[[ 66  36  72  54]
 [-33  25  12 -50]
 [ 49  20  50  43]
 [  2  42  57 -20]
 [ 19  40  61   0]]
=>
[[ 66  36]
 [-33  25]
 [ 49  20]]

[[-53 -13]
 [  6  58]
 [-69 -29]
 [ -1 -36]]
=>
[[-53 -13]
 [  6  58]
 [-69 -29]]

[[45 60  9 10 16]
 [37 19 54 10 10]
 [53 19 71 17 16]]
=>
[[45 60]
 [37 19]
 [53 19]]

[[ -8 -24]
 [ 31  -4]
 [ 36  -4]
 [ 69 -37]
 [-24  -9]]
=>
[[ -8 -24]
 [ 31  -4]
 [ 36  -4]]

[[ 31   1   5   7  69]
 [ -3  24  68 -22   1]
 [ 62  11   7   4  45]
 [-10  -3  30  53  43]
 [  9  -1   6  10  77]]
=>
[[31  1]
 [-3 24]
 [62 11]]

[[  7 -41 -39  72]
 [ 39  42  35  58]
 [ 46  46  36  62]
 [ 43  47  26  55]]
=>
[[  7 -41]
 [ 39  42]
 [ 46  46]]

[[ 13 -53   5  62  23]
 [ 18   8  -1   6   0]
 [-56 -12 -21  10 -21]]
=>
[[ 13 -53]
 [ 18   8]
 [-56 -12]]

[[ -1   4 -22 -18]
 [ -7   8 -18   8]
 [-23   4  -3   6]
 [-57   7 -10   8]
 [ 18   8   1  16]]
=>
[[ -1   4]
 [ -7   8]
 [-23   4]]
---
[[-40 -24 -53 -41]
 [ 55 -19   2  66]
 [-37  70  40 -58]
 [ 30  15  67   8]]
=>
[-41   2  70  30]

[[ 2 37 62  7]
 [72 21  1 17]
 [38 62  6  2]
 [ 9 66 31  2]
 [44  1  6 58]]
=>
[ 7  1 62  9]

[[-50 -23 -20  21]
 [-76  -8 -25  14]
 [-27 -37  -7  17]
 [-55 -28  -7 -54]]
=>
[ 21 -25 -37 -55]

[[ -3   0  19   8  14]
 [ 15   8 -12  16  12]
 [ 23   7 -54  32 -23]
 [  5  -2 -29  -7  -3]
 [-28   3   1  69  -2]]
=>
[ 14  16 -54  -2 -28]

[[-39  -1   3   3 -21]
 [-73 -13 -19  57 -14]
 [-33  13 -45  21 -66]]
=>
[-21  57 -45]

[[ 11 -68  25]
 [ 30  59 -28]
 [-18 -47   9]
 [ 27 -32  33]
 [-59  50 -47]]
=>
[ 25  59 -18]
---
[[ -1  -1  -1   2  -1   3   0  -1]
 [  5   6   1  41 -48  63 -55   5]
 [-48  69  57  29 -32   6   8 -49]]
=>
[[-48  69  57  29 -32   6   8 -49]
 [  5   6   1  41 -48  63 -55   5]
 [ -1  -1  -1   2  -1   3   0  -1]]

[[ 20   5 -39 -61   1  35  16  32   8  33]
 [-15 -19  19 -29  36  10  27  36  -6  31]
 [-50 -31  42  33   9 -35  -8 -14 -19 -28]
 [ 50  46  -8  42 -16  15  -6 -17  28  -3]]
=>
[[-50 -31  42  33   9 -35  -8 -14 -19 -28]
 [-15 -19  19 -29  36  10  27  36  -6  31]
 [ 50  46  -8  42 -16  15  -6 -17  28  -3]
 [ 20   5 -39 -61   1  35  16  32   8  33]]

[[-10 -17  24 -75 -22  -3 -32 -29]
 [  1  19   5  42  -1   7  21  13]
 [-24 -20 -12  -6 -16 -13 -42   1]
 [  5   4  13 -36   6  23  46  25]]
=>
[[-10 -17  24 -75 -22  -3 -32 -29]
 [  5   4  13 -36   6  23  46  25]
 [  1  19   5  42  -1   7  21  13]
 [-24 -20 -12  -6 -16 -13 -42   1]]

[[-27 -27  16   1  14   0]
 [-41 -21 -14 -40 -12 -25]
 [ 48 -29  59  46  53 -12]
 [ 28  50  -6 -26  56  31]
 [-47  13  38 -35  41  56]
 [ 52  52  57 -23 -34  44]
 [ -7  46 -28  58  20  14]
 [  1  -7 -17  42 -26  21]
 [ 16  -6  55  26  37  40]
 [ 27 -21  31  58  13  30]
 [-40   6   1   4  28 -21]]
=>
[[ 48 -29  59  46  53 -12]
 [ 52  52  57 -23 -34  44]
 [ 16  -6  55  26  37  40]
 [-47  13  38 -35  41  56]
 [ 27 -21  31  58  13  30]
 [-27 -27  16   1  14   0]
 [-40   6   1   4  28 -21]
 [ 28  50  -6 -26  56  31]
 [-41 -21 -14 -40 -12 -25]
 [  1  -7 -17  42 -26  21]
 [ -7  46 -28  58  20  14]]

[[ 21 -10  -5 -40  -5  16 -23  15  23 -22  17  25  -4 -12 -23 -38]
 [ -6  13 -19 -59 -19  42   1  39 -10   1  44  57 -19   9   1 -60]
 [-28  13  22  -7  21  -2 -66  -2 -35 -64  -2  -3  23  10 -67  -7]
 [-38  67  42   3  42  11 -11  10 -43 -11  11  15  42  61 -11   4]]
=>
[[-38  67  42   3  42  11 -11  10 -43 -11  11  15  42  61 -11   4]
 [-28  13  22  -7  21  -2 -66  -2 -35 -64  -2  -3  23  10 -67  -7]
 [ 21 -10  -5 -40  -5  16 -23  15  23 -22  17  25  -4 -12 -23 -38]
 [ -6  13 -19 -59 -19  42   1  39 -10   1  44  57 -19   9   1 -60]]

[[ -3 -19  -2  -2   7 -19 -76 -19  64  -2]
 [-31  47 -24 -51  37  47  -1  46   3 -23]
 [-34  49 -22 -53  36  49   0  48   2 -21]
 [ 40 -45  23  61 -40 -44   0 -43  -3  22]]
=>
[[ 40 -45  23  61 -40 -44   0 -43  -3  22]
 [ -3 -19  -2  -2   7 -19 -76 -19  64  -2]
 [-34  49 -22 -53  36  49   0  48   2 -21]
 [-31  47 -24 -51  37  47  -1  46   3 -23]]

[[ 14  -5 -60  17  31  15 -23  33 -25 -37]
 [ 41 -22 -25  35 -47  -7  27  32 -17  22]
 [-12  30  20 -38 -34  17 -59 -16  23  58]
 [ 54   2 -33  11  -2 -64  16  29  23 -22]
 [ 33 -13   0  47 -31 -17  27 -25 -18  15]
 [-26 -44  30  39  23 -17  60  -5 -38 -12]
 [ -3 -33   2  11 -60  25  33  12 -30  46]
 [ 28  30   6 -32  44 -26 -34  12 -27 -32]]
=>
[[-26 -44  30  39  23 -17  60  -5 -38 -12]
 [-12  30  20 -38 -34  17 -59 -16  23  58]
 [ 28  30   6 -32  44 -26 -34  12 -27 -32]
 [ -3 -33   2  11 -60  25  33  12 -30  46]
 [ 33 -13   0  47 -31 -17  27 -25 -18  15]
 [ 41 -22 -25  35 -47  -7  27  32 -17  22]
 [ 54   2 -33  11  -2 -64  16  29  23 -22]
 [ 14  -5 -60  17  31  15 -23  33 -25 -37]]
